Below are the code and all the weights of a small trained network. Each question names an input and a class and asks about switching units off, where a switched-off unit gives its printed mean instead of its output.

import numpy as np


def w(rows, s, z=0):
    codes = np.array(rows[::2]) - 128.0
    scale = np.full(codes.shape[1], s)
    scale[-1] = z or s
    return codes * scale


def norm(h):
    return h / np.sqrt((h * h).mean(-1, keepdims=True) + 1e-5)


def f(y):
    return y / 2 * (1 + np.tanh(0.7978845608 * (y + 0.044715 * y**3)))


def log_softmax(a):
    a = a - a.max(-1, keepdims=True)
    return a - np.log(np.exp(a).sum(-1, keepdims=True))


def net(x, mask):
    res = np.array(x, float).reshape(1, 3) / 4 @ E
    u = 0
    for l in range(3):
        y = f(norm(res) @ A[l][:, :-1].T + A[l][:, -1])
        res = res + np.where(mask[u : u + 3], y, B[l][:, -1]) @ B[l][:, :-1]
        u += 3
    return log_softmax(norm(res)[-1] @ U[:, :-1].T + U[:, -1])


A, B = {}, {}
E = w([
[56,171,168,182,252,85,30],'x0',
[159,232,125,188,154,60,239],'x1',
[62,76,72,168,62,240,36],'x2',
],0.0043)
A[0] = w([
[109,55,204,105,122,30,5,72],'L0N1',
[181,178,108,157,111,161,157,3],'L0N2',
[123,148,124,254,85,205,135,80],'L0N3',
],0.0063,0.0014)
B[0] = w([
[71,138,85,82,134,55,254,254],'L0N1',
[125,100,97,202,150,51,52,134],'L0N2',
[162,186,132,66,158,160,105,182],'L0N3',
],0.0093,0.0035)
A[1] = w([
[143,200,68,105,111,104,164,105],'L1N1',
[1,92,59,193,135,104,114,5],'L1N2',
[149,53,143,160,67,103,121,178],'L1N3',
],0.007,0.0026)
B[1] = w([
[143,66,52,254,172,155,108,250],'L1N1',
[145,87,26,152,116,114,188,210],'L1N2',
[228,188,208,76,95,111,179,183],'L1N3',
],0.0081,0.0022)
A[2] = w([
[81,81,2,117,156,87,110,41],'L2N1',
[70,125,53,188,81,131,96,251],'L2N2',
[111,205,127,175,148,200,64,79],'L2N3',
],0.0078,0.0016)
B[2] = w([
[134,111,105,110,233,69,194,254],'L2N1',
[74,70,121,79,93,202,177,211],'L2N2',
[8,166,118,143,125,93,111,176],'L2N3',
],0.013,0.0046)
U = w([
[144,68,116,124,128,121,27,23],'0',
[221,112,149,237,127,104,154,163],'1',
[96,100,72,47,75,253,98,129],'2',
[198,98,197,28,58,147,140,157],'3',
[69,30,72,107,192,107,226,145],'4',
[127,167,180,126,205,100,103,120],'5',
[16,188,126,173,141,149,56,159],'6',
[115,94,212,124,130,153,74,2],'7',
],0.012,0.0081)

Each question gives the input, the list of numbers given to net, and the class t.
The units are the neurons (one row each of A and B). Each row of codes is followed by its name. A weight is (code - 128) times the scale printed after its matrix; where a second scale follows, it is the last column's (A, B and U).
mask holds one flag per neuron, layer by layer. A switched-off neuron (its flag False) gives its mean, the last column of its row in B, instead of its output. The means were averaged over made-up inputs and are rounded, as every weight is.
A unit's drop is (log p(t) with every unit on - log p(t) with that unit switched off) / (log p(t) with every unit on - log p(t) with every unit switched off).
The circuit of an input: a set's keep is (log p(t) with only the set's units on - log p(t) with every unit switched off) / (log p(t) with every unit on - log p(t) with every unit switched off). Starting from all 9 units, units are removed one at a time, each time the one whose removal leaves the highest keep (on an exact tie, the one counted first), for as long as the keep stays at least 0.8.
circuit, biggest first: the units of the circuit, biggest drop first
unit that matters most: the unit with the biggest drop
top k neurons: the k neurons with the biggest drops, biggest first
top k neurons in layer l: the k neurons of layer l with the biggest drops, biggest first
input [-3,7,-1], class 1: circuit, biggest first	L0N1, L2N1
input [-2,1,0], class 1: circuit, biggest first	L1N3, L0N1, L0N2, L2N2
input [-1,0,-2], class 1: unit that matters most	L0N1
input [-3,3,7], class 6: circuit, biggest first	L0N3, L2N3, L0N1
input [0,7,7], class 6: circuit, biggest first	L2N3, L0N1
input [-4,6,8], class 6: top 3 neurons	L0N3, L2N3, L0N1
input [-5,3,3], class 2: circuit, biggest first	L0N1, L2N1
input [-8,3,4], class 2: top 2 neurons	L0N3, L2N1
input [-3,7,-7], class 1: top 2 neurons	L0N1, L2N1
input [3,1,-5], class 5: top 4 neurons	L2N2, L1N2, L0N1, L2N1
input [-4,-8,4], class 3: top 3 neurons	L1N3, L1N1, L2N3
input [5,-8,8], class 4: circuit, biggest first	L2N1, L0N1
input [-3,3,8], class 6: top 2 neurons in layer 0	L0N3, L0N1
input [1,3,-4], class 1: top neuron in layer 0	L0N1
input [-3,1,-4], class 1: top 2 neurons	L0N1, L2N2
input [2,7,1], class 6: top 3 neurons	L0N1, L1N2, L2N3
input [3,8,6], class 6: top 2 neurons	L0N3, L0N1
input [5,4,2], class 6: top 4 neurons	L0N1, L0N3, L2N3, L0N2
input [1,1,7], class 6: top 2 neurons	L0N3, L2N3
input [2,8,7], class 6: unit that matters most	L0N3
input [-3,1,2], class 2: top 3 neurons	L0N3, L0N1, L2N2
input [0,0,8], class 6: top 4 neurons	L0N3, L2N3, L0N1, L1N2
input [3,0,-5], class 5: top 2 neurons in layer 0	L0N1, L0N2
